What each symbol does to the elements:
κ: pifa->seze, viti->faze, duma->mige, taze->rezo, zedo->bota, duse->neri, nafa->sipa, febe->duse, puri->giza, gova->rufo, sumo->nito, ripi->fatu, zoki->veto, gidi->pifa, kilu->kope, vapo->sifo, depi->ziga, vepe->rele, dimu->teme, lepo->gidi, nano->bube, mora->zuru, samu->fare, bota->puri, rofi->vapo, piva->nafa, gegi->lomi, lomi->zesi, livo->piva, valo->nano, kope->ronu, siri->vifo, duku->fume, fume->vuli, vuli->bufu, sibi->duma, bime->rofi, zesi->lene, rezo->tige, zuso->tobi, kudu->muzi, mibi->nimi, domu->boso, fibe->zusi, rele->lale, sini->gova, kovu->meso, vuki->rere, vafi->mati, lepi->sini, puba->vafo, rere->bina, lale->komu, faze->domu, vafo->poki, zuva->puba, fuvi->sege, mige->vome, nimi->leta, nito->ripi, neri->fegu, vifo->vafi, tobi->zoki, givu->valo, teti->mibi, fare->depi, baro->vuki, muzi->kovu, tige->beva, vofe->kilu, teme->fuvi, zusi->mora
θ: pifa->nafa, poki->ronu, ronu->bina, duma->nito, duse->rele, nafa->vapo, febe->vepe, gova->depi, gidi->piva, kilu->vuki, meso->giza, depi->nano, zuru->lene, ziga->bube, vepe->taze, dimu->teti, lepo->livo, komu->beva, vome->fatu, mora->zesi, samu->givu, piva->rofi, gegi->viti, lomi->faze, bufu->vome, sipa->sifo, livo->bime, kope->rere, siri->kudu, duku->sibi, fume->duma, vuli->mige, sibi->sumo, zesi->domu, kudu->zedo, mibi->tobi, fibe->gegi, rele->rezo, sini->fare, kovu->puri, lene->boso, vafi->kovu, lepi->samu, puba->kilu, lale->tige, vafo->kope, rufo->ziga, zuva->vofe, fuvi->nimi, mige->ripi, nimi->zoki, neri->lale, vifo->muzi, teti->zuso, fare->valo, sege->leta, muzi->bota, mati->meso, vofe->baro, teme->mibi, leta->veto, fegu->komu, seze->sipa, zusi->lomi
ζ: viti->gegi, ronu->poki, duma->fume, taze->vepe, zedo->kudu, nafa->pifa, puri->kovu, sumo->sibi, ripi->mige, zoki->nimi, veto->leta, kilu->puba, sifo->sipa, vapo->nafa, meso->mati, depi->gova, ziga->rufo, vepe->febe, bina->ronu, nano->depi, komu->fegu, vome->bufu, samu->lepi, bota->muzi, rofi->piva, piva->gidi, gegi->fibe, lomi->zusi, sipa->seze, livo->lepo, valo->fare, kope->vafo, sibi->duku, bime->livo, zesi->mora, rezo->rele, zuso->teti, kudu->siri, mibi->teme, domu->zesi, rele->duse, beva->komu, giza->meso, kovu->vafi, vuki->kilu, lene->zuru, rere->kope, bube->ziga, lale->neri, faze->lomi, fatu->vome, mige->vuli, nimi->fuvi, nito->duma, tobi->mibi, givu->samu, teti->dimu, fare->sini, baro->vofe, muzi->vifo, tige->lale, vofe->zuva, leta->sege, boso->lene
η: pifa->mora, poki->bufu, viti->bime, ronu->vome, duma->kilu, taze->givu, zedo->zuso, duse->sini, nafa->zesi, febe->lepi, puri->zoki, gova->neri, sumo->baro, ripi->rere, zoki->puri, gidi->zusi, veto->giza, kilu->duma, sifo->boso, vapo->domu, meso->leta, depi->lale, zuru->seze, ziga->komu, vepe->samu, bina->fatu, dimu->siri, lepo->fibe, nano->tige, komu->ziga, vome->ronu, mora->pifa, samu->vepe, bota->tobi, rofi->faze, piva->lomi, gegi->livo, lomi->piva, bufu->poki, sipa->lene, livo->gegi, valo->rezo, kope->mige, siri->dimu, duku->zuva, fume->puba, vuli->vafo, sibi->vofe, bime->viti, zesi->nafa, rezo->valo, zuso->zedo, kudu->teti, mibi->muzi, domu->vapo, fibe->lepo, rele->fare, beva->bube, sini->duse, giza->veto, kovu->nimi, vuki->nito, lene->sipa, vafi->fuvi, lepi->febe, puba->fume, rere->ripi, bube->beva, lale->depi, faze->rofi, fatu->bina, vafo->vuli, rufo->fegu, zuva->duku, fuvi->vafi, mige->kope, nimi->kovu, nito->vuki, neri->gova, vifo->teme, tobi->bota, givu->taze, teti->kudu, fare->rele, sege->mati, baro->sumo, muzi->mibi, mati->sege, tige->nano, vofe->sibi, teme->vifo, leta->meso, boso->sifo, fegu->rufo, seze->zuru, zusi->gidi
ξ: pifa->vafo, poki->sege, viti->sumo, ronu->leta, duma->muzi, taze->bime, duse->gidi, nafa->kope, febe->lepo, gova->mora, sumo->zedo, ripi->puri, gidi->puba, kilu->mibi, sifo->bina, vapo->rere, depi->zesi, zuru->bufu, ziga->lene, vepe->livo, bina->veto, lepo->zuva, nano->domu, komu->sipa, vome->meso, mora->vuli, samu->gegi, rofi->vuki, piva->kilu, gegi->sibi, lomi->duma, bufu->mati, sipa->ronu, livo->vofe, valo->faze, kope->nimi, duku->siri, fume->vifo, vuli->vafi, sibi->kudu, bime->baro, zesi->mige, rezo->rofi, domu->ripi, fibe->duku, rele->piva, beva->sifo, sini->zusi, vuki->tobi, lene->vome, lepi->fibe, puba->teme, rere->zoki, bube->boso, lale->nafa, faze->nito, fatu->giza, vafo->fuvi, rufo->zuru, zuva->dimu, mige->kovu, nito->bota, neri->pifa, givu->viti, fare->lomi, baro->zuso, tige->vapo, vofe->teti, boso->fatu, fegu->seze, seze->poki, zusi->fume
ψ: pifa->neri, poki->seze, viti->givu, ronu->sipa, duma->lomi, zedo->sumo, nafa->lale, puri->ripi, sumo->viti, ripi->domu, zoki->rere, gidi->duse, veto->bina, kilu->piva, sifo->beva, vapo->tige, meso->vome, zuru->rufo, bina->sifo, dimu->zuva, lepo->febe, vome->lene, mora->gova, bota->nito, rofi->rezo, piva->rele, gegi->samu, lomi->fare, bufu->zuru, sipa->komu, livo->vepe, kope->nafa, siri->duku, duku->fibe, fume->zusi, vuli->mora, sibi->gegi, bime->taze, zesi->depi, zuso->baro, kudu->sibi, mibi->kilu, domu->nano, fibe->lepi, giza->fatu, kovu->mige, vuki->rofi, lene->ziga, vafi->vuli, puba->gidi, rere->vapo, faze->valo, fatu->boso, vafo->pifa, zuva->lepo, fuvi->vafo, mige->zesi, nimi->kope, nito->faze, vifo->fume, tobi->vuki, teti->vofe, sege->poki, baro->bime, muzi->duma, mati->bufu, vofe->livo, teme->puba, leta->ronu, boso->bube, seze->fegu, zusi->sini

The rows follow the links: the fewer symbols apart two elements are, the more alike their rows tend to be.

Each row is also shifted at random along 3 hidden directions that mean nothing.

Rows with their elements:
-211    22   -43    26    17    97   -10    -7    96   -50   -39   -57    63   -57   -21    60   -44   -91    -3    11   -73   129     0    -6   -17   -31   154    31   -40    61    -3  -188   132  -121    10   -15    -2   -72    74   134    30   -10    77    10   -21    99   -40   -35   -80 -> rufo
 -90  -103    35   -87    55    54   -63   -77   -73   -38   -43    61   103     4    -3    39   -23   -30    28   -45   -22    21     6    18   -22    44   -48   -35    30    54    16    33   -80    13    19    15    79   -37   -58    13   -55    44   144    -5    21    95   -11   -75    69 -> piva
 267   -69    62    -7    38  -163   -70   -64    -9   -31   103   -95   -25     2   119  -112    22    86   -58   -34     2  -185  -113   -60   -20  -148  -198   -51   -36  -148    96   201   -11   220    12    83   111   129  -142   -93    52    58  -147  -121   -16  -248    56   178   -15 -> teme
-234  -111    47   -68    45    51   -31   -67   -80   -88   -75    70    46    23   -15    16    -4     0   -29   -68    20    73   -20     2   -80    11   -26    -1    40    23   -29    62  -116    47    19   101    79   -76     3   -42   -53     2    93     1     9   -13   -25   -45    66 -> kilu
 131    61    58     3   -53   -66    57    20    25    31   -29    82    19    81    13    19    -3    12   -40    11    40   -30   -49     1     6   -27   -67    -6   -53   -35    -3    51   -13    79   -15    28   -60   -77    -8   -93    38    52   -57    28    38  -104   -89    50    74 -> muzi
 -71    69   -71    47   -52   -62    52    70    33    98    86   -60   -64   -70   -23   -15    -3   -11    24    69    10   -97    12    55   116    67   -36   -48    43     5    19   -44    15   -49   -14  -105   -28    99   -73    17    -4    -7   -37    15    23    65    47   -17   -20 -> bube
 -55  -105     9   -97    51    28   -71   -79   -81    32   -22    53   140   -32    22    63   -10   -65    66   -31   -37   -95    41     7    44    97   -78   -39    47    64    91   -35   -58   -66    -1   -66    59   -12  -130    35  -104    70   134   -26    51   157   -45   -97    62 -> rele
  57  -109   -27   -31    10    -8   -12    -4  -111    64    37   -26   -67   -28   -54    36    -1    74    70    28    22   -70    57    37    70    67   -83   -30   121    12   -32   122   -84    33   -16   -34   -18    64   -35    18   -33   -60    -6    52   -24     8    50   -56    17 -> bime
  23    79    21     5    -9   -53    13   -18    62    17   -16    65   117    -8   115   -16    47   -73   -46    -6     2  -147     1   -28   -23   -36   -42    43  -130   -30   104   -75    84   -18    -9   -37    -2   -45   -76   -15   -40   105   -41   -82    53    32   -76   133    -8 -> vuli
-472    -5   -18     0   -53  -127    52    45    50   137   110  -109   -69   -43     5     9   -26     7    49    56    24  -224  -127    53   124    32  -165  -112    34   -51    30    93   -35   106     5   -98   -21   125  -136   -46     1    -2   -91    13    14   -46    32    12   -19 -> viti
-270  -109    16   -58    68     2   -84   -73    30   -91     8   -77    78   -86    46     5   -31   -63    -5   -30   -64     8  -107   -25   -24   -37   -39   -26     5     8    71   -10    16    22    52     6   137    28   -89    58    -4    47    94   -91    -9    32    21   -19   -20 -> duse
-242   -41    50   -30    -8   -42    49   -29   -88    13    -6    90   -24    41    13   -26    40    51   -17    -9    73   -79   -20    24   -33    29  -120   -31    15   -21     1    98  -167    76   -25    25    24     8   -42   -93   -88     7    -5    -4    15   -39   -22   -15    71 -> tobi
-100    57    17   -12   -75   -63    73    31     6   108   -22   131    22    50   -35    31    14   -15    17     9    61   -63   -21    50    87    88   -64   -52    10    17   -13     2   -79    15   -36   -55   -69   -47   -40  -106   -22    57    18    44    74    30   -62   -36   116 -> nito
-296  -174     4   -55    35    79   -24   -96  -130   -27   -88    14    54   -34   -34   125    -9   -15    75   -17   -28   -41    83     6    -7    52   -10     5    36    74    25    13   -40   -29    30   -41     0   -28    19   118   -87   -25   108    36   -25    63   -32  -129    -3 -> livo
 372   112   -27    94   -52   -77    50    61    40   104    72    12   -44    38    32   -24    55    51     2    57     2  -129    69   -20    43   -10   -16    46   -63   -68    18   -21    89   -28   -28   -61  -102    37     5    -1     9     1  -159     8    22   -59    -9    84   -72 -> vome
-126    29   -15   -13   -11   -82   -27    19   113    33    77  -111    24   -64    20    19   -67   -53     4    21   -44   -62  -182    16   100    36   -81   -98    28   -24    54   -25    25    55    40   -69    59    59  -134   -26    62    63    24   -31    37    30    32    18    49 -> fare
 121  -109    61   -20    54   -68   -88   -65     2  -103     5   -80     6    -1    66   -33   -29    30   -54   -50   -27    15  -125   -53   -71   -97   -66   -20   -18   -51    36   119    -1   152    26    99   115    56   -37   -46    69    14   -30   -91   -16  -144    28    92     0 -> puba
  35   -43    41     9    31    52    12   -67   -66   -75   -66    44    31    45    44    -8    68    20   -13   -31    -3    15   109   -63  -133   -66    44   102   -74   -20    12    -3    38   -33    25    39    -7   -62    71    66   -60   -10   -37   -17   -33   -33   -24    42   -62 -> sege
-131  -166    45   -45    27    75    -2   -80  -124   -37   -91    35    37    31   -36    93     8    31    31   -39     8    10    80    -5   -68   -17    11     7    35     5   -42    64   -48    -9    22    26   -27   -66    83    86   -50   -49    27    87   -35   -32   -34   -94    -5 -> vofe
-139     6   -19   -13   -37   -28    37    30    25   101    26   -16    -3   -29   -39    76   -24   -17    66    42    -6  -110     3    50   115    98   -54   -61    31    31     4   -24   -21   -31   -13   -96   -80    23   -56    34    -2    14    16    70    26    74     4   -69     9 -> givu
  71   -69    28   -25    -4   -23    34   -21  -112    36    10    53   -66    55   -15    12    42   100    28   -11    59  -104    74    18    -5    13   -97   -19    49   -40   -40   136   -98    55   -14     1   -45    39    21   -44   -41   -51   -64    46   -17   -89    10   -26    14 -> zuso
 151   -99    61   -17    34    -2    -6  -118  -127   -11   -73    87   116    28    56    74    60    24    20   -42     1  -158   124   -52   -76   -40   -74    50   -69   -33    92    32    11    19     6    -2   -53   -50   -18    45   -78    32   -44    -2    -3   -43   -94    18   -17 -> dimu
 275  -110   -20   -12    63    42  -115   -25    15   -98     3  -158     1   -68   -14    50   -71    11     2    -6   -99   129   -36    -6     9   -56    72   -10    54    20   -14    13    78    27    46    48    59     8    47   109    96   -43    48    31   -61   -36    59   -43   -65 -> febe
  91   -17    13    38    18    75   -11    28   -41  -103     4   -43  -142    40   -25   -82    37   111   -50   -17    21   181    24   -28  -114  -102   127    80    19   -41  -112    77   -15    44    -4   110    15     5   169    -3    46  -116   -69     8   -83  -130    67    20   -76 -> leta
-111   -73   -53   -13    52    30   -57   -13   -35   -23    77  -128   -62   -74     5   -35     5    10    36     7   -40    -3    16    -9    11    -2    19    -8    54    34    31    19    16   -37    29   -28    89   106   -39    79   -27   -68    18   -50   -56    58   101    -9   -79 -> komu
 -73   -23     6   -22   -46   -19    27   -17    41    89   -45    31    93   -28     7   174   -29   -61    55    53   -30  -138    47    19    90    36   -29   -36   -38    22    19   -83    59   -48     5  -113  -126   -87   -17    93     6    46    -1    95    48    55  -103   -75    -7 -> gegi
-166   102   -23    32   -71    -1    99    64     7    98    18    69   -55    34   -40    -7    37    32    20    57    52   -67    76    29     4    44     3     5     2    -7   -23   -40   -44   -59   -31   -65  -108    -5    28   -24   -34   -41   -77    40    10    24   -19   -10   -14 -> fatu
 -43   -38   -56   -12    23    48    -1     7   -59    51    58   -13   -60   -51   -45   -19    13     9    58    20     6   -41    84    36    61    92   -15    -8    97    46    -6     3   -44   -82    -8   -61     5    81   -40    51   -61   -44    46    10   -36   121    66   -63   -20 -> beva
  45   154   -42    18   -29   -58    24    82    99    40    58     7     0   -24     9   -68     4   -54   -25    24     0    -7   -69     7    44    33    13   -23   -35    -6    25   -96    51   -52   -31   -37    24    22   -54   -50    22    60     4   -38    49    69    33    56    17 -> zesi
-169   -34   -21   -27    71    18   -82   -21    60  -124    32  -129   -22   -79    24   -70   -35   -53   -37   -46   -50    96  -116   -35   -52   -54    33    -6    23     7    51   -10    37    -3    43    44   176    75   -51    33    18   -12    64  -127   -28    28    93    31   -62 -> neri
 153   -10   -15    19     2    33   -70    -7   111   -34   -34   -96    47   -47    -9   113   -70   -46    -1    17   -80   109   -55     2    39   -49    90    -7   -15    26    -4   -96   137    -6    27    -1   -15   -59    73    93   125    -2    35    54   -14     8   -18   -43   -57 -> lepi
 -92    -7   -23     0   -23   -17   -17    21    92    30    23  -107    -9   -66   -18    87   -69   -28    19    46   -70     0   -98    36   110    -5     9   -74    46    13    -9   -42    84    26    34   -50   -18    32    -4    75    95   -17     3    45    -5    28    30   -39   -47 -> samu
-299   -38    50    13   -20    13    34   -59    60   -10   -98    12   131    -7    23   132    -8   -61    -5    13   -51   -16   -20   -36   -51   -63    43    25  -106     0    31   -96    88    -6    31   -30   -67  -131    44    74    -4    27     4    52     7   -17  -124    -5   -37 -> duku

From each start, follow one symbol. Which element do you reach?
Answers are names.
new walk
-143   -28   -39   -26    50   -14   -63     9     5   -33   117  -103   -51   -85    27  -127    -9    -6   -17   -23   -39     8   -69    -8     4     6   -48   -44    61    28    47    35   -38    16    12     3   154   147  -132   -19   -21   -14    41  -133   -19    51   133    40   -10
ξ nafa
new walk
 129   -51    20   -43     7  -101    10   -15  -113    69    67    28   -49    38    13   -56    14    75    19    14    60  -159   -11    36    66    59  -199   -72    78   -50    12   172  -135   105   -33     6    34   115  -120  -101   -55    -1   -38   -30    17   -46    28    18    82
ζ kilu
new walk
-172   -75    43   -43    49   108    15  -120  -106   -61  -132   136   155     8    38    54    82   -59    11   -34   -18   -55   187   -66  -127    -7    54   138   -75    55    93  -108    33  -152     6   -16   -11  -126    33   116  -164    17    49   -46     8   108   -99    -5   -47
θ ronu
new walk
 246   -42   -64    50    60    58   -91    67    38  -134   100  -254  -261   -26   -51  -125   -50   118   -33    -5   -39   281   -55   -26   -55  -113   151    28   107   -28  -118    92    47    52    46   125   119   148   130    51   130  -171   -43    -5  -146  -129   223    11  -134
η lene
new walk
 123   142   -30    61   -63    -8    60   114    39    38    22    68   -87    68   -64   -60    -5    -2   -23    12    70   107     2    31    31    62    61    -3    15    11   -98   -56   -47   -43   -48    31   -47     4    71  -100    23     0   -14    30    21    26    11   -20    61
κ fatu
new walk
 209   -26   -16   -27    45   -56   -71   -23   -83     5   129   -17     8   -33    63  -131    29    23    -1   -27    16  -160    28   -20    29    41  -156   -10    24    -6   114    66   -37    -4   -22   -14   122   153  -187   -62  -125    47    -9  -137    15    63    83    83    14
ζ pifa
new walk
 -25    -7    48   -14    36   -52     2   -19   -71   -47    37    28   -54    61    43  -155    56    58   -58   -39    55   -54   -15   -24  -100   -49   -86    36   -25   -53    19   111   -84    53   -10    65    78    72   -52  -103   -47   -14   -73   -97    -1  -101    44   114    16
θ zoki
new walk
-126   -39    50   -52    54     2   -34   -97   -80   -25   -16    91   143    10    78   -35    89   -41    -5   -64    -3  -151    48   -52   -99    -8   -84    68   -90    13   139    -9    -4   -43    -7    -1    78    -4  -117     1  -153    82    14  -145    25    43   -42    87    -2
η vuli
new walk
-242     2    19    31   -53   -44    48     1    79    33   -31   -54    15    15   -12    94   -44    16    -8    39     1   -45   -79     5    19   -37     2   -29   -47   -62   -43     0    34    85    23   -22  -109   -41    37     5    67    -6   -70    77     3  -118   -56   -15   -29
ξ kudu
new walk
 -43    67   -25     4   -59   -15    25    61    46    64    -2    46   -35     3   -55    35   -42   -23    13    15    26    42   -71    61    98    74   -12   -68    45    31   -69   -22   -40    24   -10   -34   -43   -23   -13   -51    40    38    48    56    31    51   -12   -69    95
ξ nito
new walk
-100   103    34    31   -52   -21    60    29    62    10   -20   102     1    81    17   -57    37   -13   -54    24    68    35   -16   -11   -57   -19    28    36   -88   -30   -10   -50    -4   -16   -22    30   -48   -65    45  -102   -13    32   -46    -8    38   -29   -56    62    39
θ puri
new walk
-317     4     8   -29    13    74    63   -31  -118     6   -32   163     5    34   -52   -52    58     0    23   -36    75    12   102    22   -43   100   -14    54    40    78   -29   -16  -133   -94   -25     5     7   -32    -3   -64  -149   -11    89    -9    16   126   -22   -40    66
ξ zoki
new walk
-146    20     5    26    -1     2    23   -43    63    36   -22    -5   116   -36    66    59    37   -70     2    20   -52  -125    44   -25   -15   -10    16    50   -92    10   102  -134   119   -82    19   -82   -49   -55   -30    84   -50    35    -6   -35    28    91   -63    59   -90
ξ bufu
new walk
 137   -11   -59   -11    19   -18   -46    34   -29    12   123   -60   -93   -51   -25   -99     8    13    19    20    35   -32     3    36    72    67   -74   -48   105     7     9    51   -66    11   -22   -30    96   151  -109   -43   -35    -6    16   -35     2    61    99     1    26
ζ lale
new walk
  38   -62    57   -54    16    47    14   -99  -119   -42  -130   194    94   101    15    47    48    13    11   -51    49     6   103   -25   -77    31   -28    32   -34    10     2    43   -96    -5   -22    45   -40  -128    33   -26  -104    30    55    27    42     0   -93   -49    93
κ nimi
new walk
-212   -13    11    32    -8    37    52    54   -54   -44    18   -24  -146    47   -57   -95     2    75   -37   -15    53   152     9     3   -73   -37    61    30    33   -33  -124    88   -80    33    -6    85    27    41   120   -34     7  -115   -52    19   -58   -74    70   -13   -30
ζ leta
new walk
 -62    93    10    49   -44     4    81    41    24    22   -36    58   -31    65    -5   -26    40    14   -22    32    37    22    61    -7   -65   -23    79    66   -66   -29   -18   -32    51   -30   -13     5  -111   -63   123    10    -4   -47   -88    41   -18   -31   -41    55   -43
η leta
new walk
-101  -139    47   -24    63   -16   -43   -93   -39   -49    -9   -83    41   -17    60    36    -3    33    -7   -25   -51   -83   -29   -53   -72  -108   -60    18   -39   -62    63    89    18    83    45    47    60    12   -34    47   -13   -19   -48   -40   -30  -114     6    47   -57
ξ dimu
new walk
 233    91   -51    32     5   -45   -76    58   162   -53    82  -150   -38   -54    26   -65   -66   -34   -59     0   -52   102  -128   -23    17   -66    53   -28    -6   -18    16   -46   113    17    38    46    88    59   -27     1   130    29     8   -64    -7   -27    83    76   -53
ξ mora
